Below are the code and all the weights of a small trained network. Each question names an input and a class and asks about switching units off, where a switched-off unit gives its printed mean instead of its output.

import numpy as np


def w(rows, s, z=0):
    codes = np.array(rows[::2]) - 128.0
    scale = np.full(codes.shape[1], s)
    scale[-1] = z or s
    return codes * scale


def norm(h):
    return h / np.sqrt((h * h).mean(-1, keepdims=True) + 1e-5)


def f(y):
    return y / 2 * (1 + np.tanh(0.7978845608 * (y + 0.044715 * y**3)))


def log_softmax(a):
    a = a - a.max(-1, keepdims=True)
    return a - np.log(np.exp(a).sum(-1, keepdims=True))


def net(x, mask):
    res = np.array(x, float).reshape(1, 8) / 4 @ E
    u = 0
    for l in range(3):
        y = f(norm(res) @ A[l][:, :-1].T + A[l][:, -1])
        res = res + np.where(mask[u : u + 11], y, B[l][:, -1]) @ B[l][:, :-1]
        u += 11
    return log_softmax(norm(res)[-1] @ U[:, :-1].T + U[:, -1])


A, B = {}, {}
E = w([
[191,17,52,191,212,97,212,116,96],'x0',
[123,119,122,134,125,127,127,133,127],'x1',
[130,116,129,128,118,128,128,124,124],'x2',
[132,133,121,128,123,132,128,117,126],'x3',
[159,60,123,205,254,197,35,60,174],'x4',
[38,139,170,129,167,94,105,68,38],'x5',
[128,131,116,129,129,128,126,126,129],'x6',
[125,122,127,130,124,126,128,124,131],'x7',
],0.002)
A[0] = w([
[181,66,52,93,127,128,194,160,135,86],'0.n1',
[93,118,101,154,161,52,236,81,24,92],'0.n2',
[87,119,131,141,119,97,129,162,123,75],'0.n3',
[53,135,147,157,149,34,221,85,15,90],'0.n4',
[155,77,153,178,166,81,105,143,95,60],'0.n5',
[159,97,74,118,97,115,171,147,128,119],'0.n6',
[60,155,149,137,90,69,156,163,38,74],'0.n7',
[128,134,98,144,93,107,141,138,114,117],'0.n8',
[240,117,90,123,67,194,143,234,251,3],'0.n9',
[98,129,136,124,148,74,179,108,44,112],'0.n10',
[96,145,185,77,72,77,106,132,86,69],'0.n11',
],0.0027,0.004)
B[0] = w([
[107,197,136,165,143,111,158,105,127,173],'0.n1',
[133,2,70,92,121,100,134,177,113,243],'0.n2',
[147,153,127,134,135,115,123,89,102,42],'0.n3',
[103,34,77,55,114,96,97,167,111,255],'0.n4',
[119,168,95,144,182,142,139,73,119,61],'0.n5',
[103,187,175,148,111,110,144,138,101,163],'0.n6',
[106,134,143,76,92,87,124,130,103,165],'0.n7',
[100,154,117,136,117,129,125,133,120,116],'0.n8',
[60,84,118,76,147,73,97,117,96,180],'0.n9',
[109,76,109,120,110,96,112,139,92,180],'0.n10',
[110,199,136,127,133,127,140,120,95,147],'0.n11',
],0.0033,0.00092)
A[1] = w([
[73,135,164,91,175,131,72,48,42,185],'1.n1',
[143,118,92,142,102,61,254,171,59,146],'1.n2',
[78,156,107,138,164,86,157,81,9,53],'1.n3',
[84,155,180,163,165,161,88,53,73,16],'1.n4',
[189,135,76,161,91,90,227,149,113,99],'1.n5',
[87,175,150,77,72,69,133,121,105,4],'1.n6',
[111,138,162,93,59,97,115,176,120,53],'1.n7',
[94,172,190,154,125,195,152,165,164,125],'1.n8',
[137,87,80,98,169,183,42,101,160,169],'1.n9',
[180,52,75,195,193,84,150,142,106,47],'1.n10',
[89,161,130,59,25,72,151,213,95,117],'1.n11',
],0.0037,0.0018)
B[1] = w([
[62,133,155,190,138,50,118,158,30,182],'1.n1',
[164,120,187,199,180,69,30,194,180,215],'1.n2',
[140,54,148,30,121,176,48,98,178,136],'1.n3',
[86,199,122,190,109,73,128,171,82,134],'1.n4',
[132,177,151,187,239,54,91,200,161,167],'1.n5',
[138,62,103,114,195,171,100,87,138,162],'1.n6',
[140,131,78,146,202,175,152,80,136,163],'1.n7',
[166,55,104,151,145,95,135,108,141,154],'1.n8',
[104,191,192,85,53,125,94,156,98,191],'1.n9',
[91,251,73,50,132,169,209,77,135,202],'1.n10',
[147,138,72,168,199,172,186,67,137,253],'1.n11',
],0.0033,0.0035)
A[2] = w([
[46,77,160,51,144,139,45,63,48,52],'2.n1',
[122,119,222,159,27,175,4,179,110,132],'2.n2',
[226,191,128,122,113,238,137,102,244,147],'2.n3',
[71,200,79,90,79,123,166,172,190,167],'2.n4',
[218,52,226,58,14,172,36,161,183,3],'2.n5',
[63,146,110,78,184,170,118,24,45,64],'2.n6',
[246,47,219,95,16,154,37,167,202,45],'2.n7',
[94,121,223,166,34,50,45,202,95,51],'2.n8',
[223,114,84,111,51,194,215,125,224,56],'2.n9',
[168,107,51,92,169,174,200,124,177,103],'2.n10',
[129,92,60,158,201,94,196,93,73,127],'2.n11',
],0.0038,0.0031)
B[2] = w([
[209,183,134,168,124,192,174,99,204,184],'2.n1',
[111,97,165,94,84,57,90,183,99,187],'2.n2',
[183,30,87,113,29,134,156,131,168,253],'2.n3',
[148,76,139,179,195,152,95,90,92,164],'2.n4',
[201,63,238,2,192,149,71,143,170,144],'2.n5',
[105,193,174,58,245,152,153,99,120,181],'2.n6',
[149,141,183,17,199,158,83,151,168,147],'2.n7',
[136,149,83,236,38,133,110,160,136,158],'2.n8',
[98,189,102,254,52,207,118,34,130,174],'2.n9',
[132,112,149,180,50,139,105,72,109,188],'2.n10',
[95,178,188,65,50,200,104,117,127,199],'2.n11',
],0.0041)
U = w([
[246,65,11,241,20,246,232,18,239,225],'0',
[5,244,149,14,246,224,235,8,20,194],'1',
[241,120,16,246,243,12,238,242,241,170],'2',
[14,19,11,7,200,5,230,226,14,112],'3',
[243,12,243,12,23,149,2,237,236,6],'4',
[12,247,242,229,26,39,6,224,13,5],'5',
],0.005,0.0026)

Each question gives the input, the list of numbers given to net, and the class t.
The units are the neurons (one row each of A and B). Each row of codes is followed by its name. A weight is (code - 128) times the scale printed after its matrix; where a second scale follows, it is the last column's (A, B and U).
mask holds one flag per neuron, layer by layer. A switched-off neuron (its flag False) gives its mean, the last column of its row in B, instead of its output. The means were averaged over made-up inputs and are rounded, as every weight is.
A unit's drop is (log p(t) with every unit on - log p(t) with that unit switched off) / (log p(t) with every unit on - log p(t) with every unit switched off).
The circuit of an input: a set's keep is (log p(t) with only the set's units on - log p(t) with every unit switched off) / (log p(t) with every unit on - log p(t) with every unit switched off). Starting from the 12 units with the biggest drops (on a tie, the unit counted first), units are removed one at a time, each time the one whose removal leaves the highest keep (on an exact tie, the one counted first), for as long as the keep stays at least 0.8.
circuit, biggest first: the units of the circuit, biggest drop first
unit that matters most: the unit with the biggest drop
k most important neurons: the k neurons with the biggest drops, biggest first
k most important neurons of layer l: the k neurons of layer l with the biggest drops, biggest first
drop of u: that unit's drop, to one decimal
input [3,5,4,-6,-2,6,0,0], class 3: unit that matters most => 0.n2
input [-1,7,2,6,-6,1,0,4], class 1: circuit, biggest first => (1.n11, 2.n3)
input [1,2,0,7,-7,2,-1,-7], class 3: 2 most important neurons of layer 0 => (0.n2, 0.n4)
input [1,1,4,-3,-6,-3,-5,-8], class 2: 3 most important neurons => (1.n2, 1.n5, 1.n10)
input [5,7,7,-1,-5,0,-1,-4], class 2: 2 most important neurons => (1.n2, 1.n5)
input [0,-2,6,0,-7,5,-1,-2], class 1: 2 most important neurons of layer 1 => (1.n11, 1.n7)
input [0,1,-8,8,5,-1,8,2], class 4: 3 most important neurons of layer 1 => (1.n11, 1.n9, 1.n7)
input [3,-1,6,5,-1,7,2,6], class 3: 2 most important neurons => (0.n2, 0.n4)
input [-1,2,-2,-2,1,1,5,6], class 5: 2 most important neurons of layer 1 => (1.n4, 1.n3)
input [-4,-6,8,-7,-5,0,7,-2], class 0: 2 most important neurons => (0.n9, 1.n1)
input [1,7,-5,4,-6,-7,1,2], class 2: 3 most important neurons => (1.n5, 1.n2, 1.n10)
input [7,1,5,2,-1,-6,6,-1], class 2: 2 most important neurons => (1.n5, 1.n2)
input [-1,-5,-1,-6,7,-3,-7,-1], class 4: 2 most important neurons => (1.n11, 1.n9)
input [5,7,7,-7,-6,-7,6,-8], class 2: circuit, biggest first => (1.n5)
input [-1,-1,7,6,2,8,-7,7], class 5: 2 most important neurons of layer 1 => (1.n1, 1.n11)
input [8,-2,-6,-7,1,4,3,-4], class 1: 3 most important neurons => (1.n10, 2.n11, 2.n3)
input [1,-3,3,1,0,-6,1,3], class 2: 2 most important neurons of layer 1 => (1.n5, 1.n11)
input [-6,7,7,-7,-1,1,-7,7], class 1: 2 most important neurons => (2.n6, 0.n11)
input [-2,3,-4,2,8,1,5,-2], class 5: 2 most important neurons => (1.n4, 1.n3)
input [2,-3,8,-4,-7,-2,-2,6], class 2: 2 most important neurons => (1.n2, 1.n5)
input [1,-4,5,-3,8,3,1,-8], class 1: unit that matters most => 1.n2
input [3,4,4,-8,-8,-7,-1,-6], class 2: drop of 1.n5 => 0.8
input [4,8,6,-7,-5,-8,5,-6], class 2: drop of 1.n5 => 0.3
input [1,-7,4,5,-4,-5,-7,-8], class 2: drop of 1.n1 => -0.1
input [2,-3,-6,-7,-7,4,-3,6], class 3: drop of 1.n2 => 0.6
